Below is a small trained network, with its code and all its weights. Each question gives an input and a class and asks what happens when units are switched off, that is, made to give their printed mean instead of their output.

import numpy as np


def w(rows, s, z=0):
    codes = np.array(rows[::2]) - 128.0
    scale = np.full(codes.shape[1], s)
    scale[-1] = z or s
    return codes * scale


def norm(h):
    return h / np.sqrt((h * h).mean(-1, keepdims=True) + 1e-5)


def f(y):
    return np.maximum(y, 0)


def log_softmax(a):
    a = a - a.max(-1, keepdims=True)
    return a - np.log(np.exp(a).sum(-1, keepdims=True))


def net(x, mask):
    res = np.array(x, float).reshape(1, 4) / 4 @ E
    u = 0
    for l in range(3):
        y = f(norm(res) @ A[l][:, :-1].T + A[l][:, -1])
        res = res + np.where(mask[u : u + 6], y, B[l][:, -1]) @ B[l][:, :-1]
        u += 6
    return log_softmax(norm(res)[-1] @ U[:, :-1].T + U[:, -1])


A, B = {}, {}
E = w([
[113,169,23,166,179,154,77,60],'x0',
[126,128,130,131,129,124,130,127],'x1',
[125,126,130,125,130,123,120,129],'x2',
[7,139,114,150,54,182,126,137],'x3',
],0.012)
A[0] = w([
[162,124,133,147,113,123,194,100,1],'0.n0',
[150,126,200,111,52,140,183,159,172],'0.n1',
[217,148,119,115,127,172,151,176,24],'0.n2',
[219,154,120,145,199,70,110,127,30],'0.n3',
[205,117,111,116,195,120,139,119,110],'0.n4',
[249,113,225,106,156,67,144,147,38],'0.n5',
],0.016,0.0026)
B[0] = w([
[138,139,111,114,133,98,116,133,142],'0.n0',
[92,76,151,115,106,146,89,116,211],'0.n1',
[131,177,97,106,132,59,137,99,163],'0.n2',
[113,45,143,105,121,177,82,69,216],'0.n3',
[105,70,167,144,153,146,91,124,203],'0.n4',
[164,254,89,146,114,99,211,198,254],'0.n5',
],0.019)
A[1] = w([
[117,55,252,114,89,118,118,181,69],'1.n0',
[195,43,178,116,192,127,94,98,18],'1.n1',
[166,107,177,181,186,119,135,180,77],'1.n2',
[128,54,200,81,135,71,49,114,98],'1.n3',
[156,85,155,129,160,125,127,102,95],'1.n4',
[140,126,105,129,118,74,123,118,1],'1.n5',
],0.023,0.0024)
B[1] = w([
[114,112,145,98,143,154,162,24,243],'1.n0',
[195,65,130,101,250,139,81,148,223],'1.n1',
[84,153,137,113,105,110,148,154,145],'1.n2',
[131,182,129,130,79,104,180,195,252],'1.n3',
[176,80,125,107,148,136,101,143,174],'1.n4',
[122,164,169,117,92,148,126,183,141],'1.n5',
],0.022,0.014)
A[2] = w([
[56,137,90,216,94,130,34,139,45],'2.n0',
[109,168,89,161,130,67,101,8,93],'2.n1',
[84,65,198,100,46,138,147,36,78],'2.n2',
[97,102,184,129,65,123,151,116,2],'2.n3',
[125,28,156,129,96,68,140,95,43],'2.n4',
[78,141,45,239,82,96,83,98,35],'2.n5',
],0.019,0.0017)
B[2] = w([
[146,179,61,233,138,101,19,155,222],'2.n0',
[47,110,177,145,58,165,152,160,204],'2.n1',
[2,91,178,84,98,176,140,45,251],'2.n2',
[167,107,136,159,207,151,107,107,184],'2.n3',
[90,191,175,118,91,78,49,221,166],'2.n4',
[168,70,32,210,83,76,101,70,228],'2.n5',
],0.012,0.014)
U = w([
[164,230,125,105,82,83,178,221,254],'0',
[19,89,188,87,61,176,132,57,112],'1',
[218,8,130,90,213,146,34,172,36],'2',
[111,83,31,254,61,112,3,116,67],'3',
],0.01,0.00081)

Each question gives the input, the list of numbers given to net, and the class t.
The units are the neurons (one row each of A and B). Each row of codes is followed by its name. A weight is (code - 128) times the scale printed after its matrix; where a second scale follows, it is the last column's (A, B and U).
mask holds one flag per neuron, layer by layer. A switched-off neuron (its flag False) gives its mean, the last column of its row in B, instead of its output. The means were averaged over made-up inputs and are rounded, as every weight is.
A unit's drop is (log p(t) with every unit on - log p(t) with that unit switched off) / (log p(t) with every unit on - log p(t) with every unit switched off).
The circuit of an input: a set's keep is (log p(t) with only the set's units on - log p(t) with every unit switched off) / (log p(t) with every unit on - log p(t) with every unit switched off). Starting from the 12 units with the biggest drops (on a tie, the unit counted first), units are removed one at a time, each time the one whose removal leaves the highest keep (on an exact tie, the one counted first), for as long as the keep stays at least 0.8.
circuit, biggest first: the units of the circuit, biggest drop first
top k neurons: the k neurons with the biggest drops, biggest first
top k neurons in layer l: the k neurons of layer l with the biggest drops, biggest first
drop when u is switched off: that unit's drop, to one decimal
input [1,-7,6,8], class 3: top 2 neurons -> 0.n4, 0.n1
input [2,-6,-4,7], class 3: top neuron in layer 0 -> 0.n4
input [4,8,4,-1], class 2: circuit, biggest first -> 0.n5, 1.n1
input [2,-7,5,6], class 3: circuit, biggest first -> 1.n0, 0.n1, 0.n3, 0.n5
input [-4,-6,-8,0], class 0: top 2 neurons -> 0.n5, 0.n3
input [1,2,5,5], class 3: circuit, biggest first -> 0.n4, 0.n1, 1.n0, 0.n5
input [1,3,-8,8], class 3: top 2 neurons -> 0.n4, 0.n3
input [1,3,7,1], class 3: top 4 neurons -> 0.n4, 0.n1, 0.n3, 1.n0
input [1,-4,-8,4], class 3: top 4 neurons -> 0.n3, 0.n4, 0.n1, 1.n0
input [-6,-4,3,0], class 0: top 3 neurons in layer 0 -> 0.n5, 0.n3, 0.n4
input [-2,-7,-1,0], class 0: drop when 0.n5 is switched off -> 0.9
input [-7,3,-4,-6], class 0: drop when 0.n5 is switched off -> 0.5
input [-8,5,4,-7], class 0: drop when 0.n5 is switched off -> 0.6
input [6,-3,-1,0], class 2: top neuron -> 0.n5
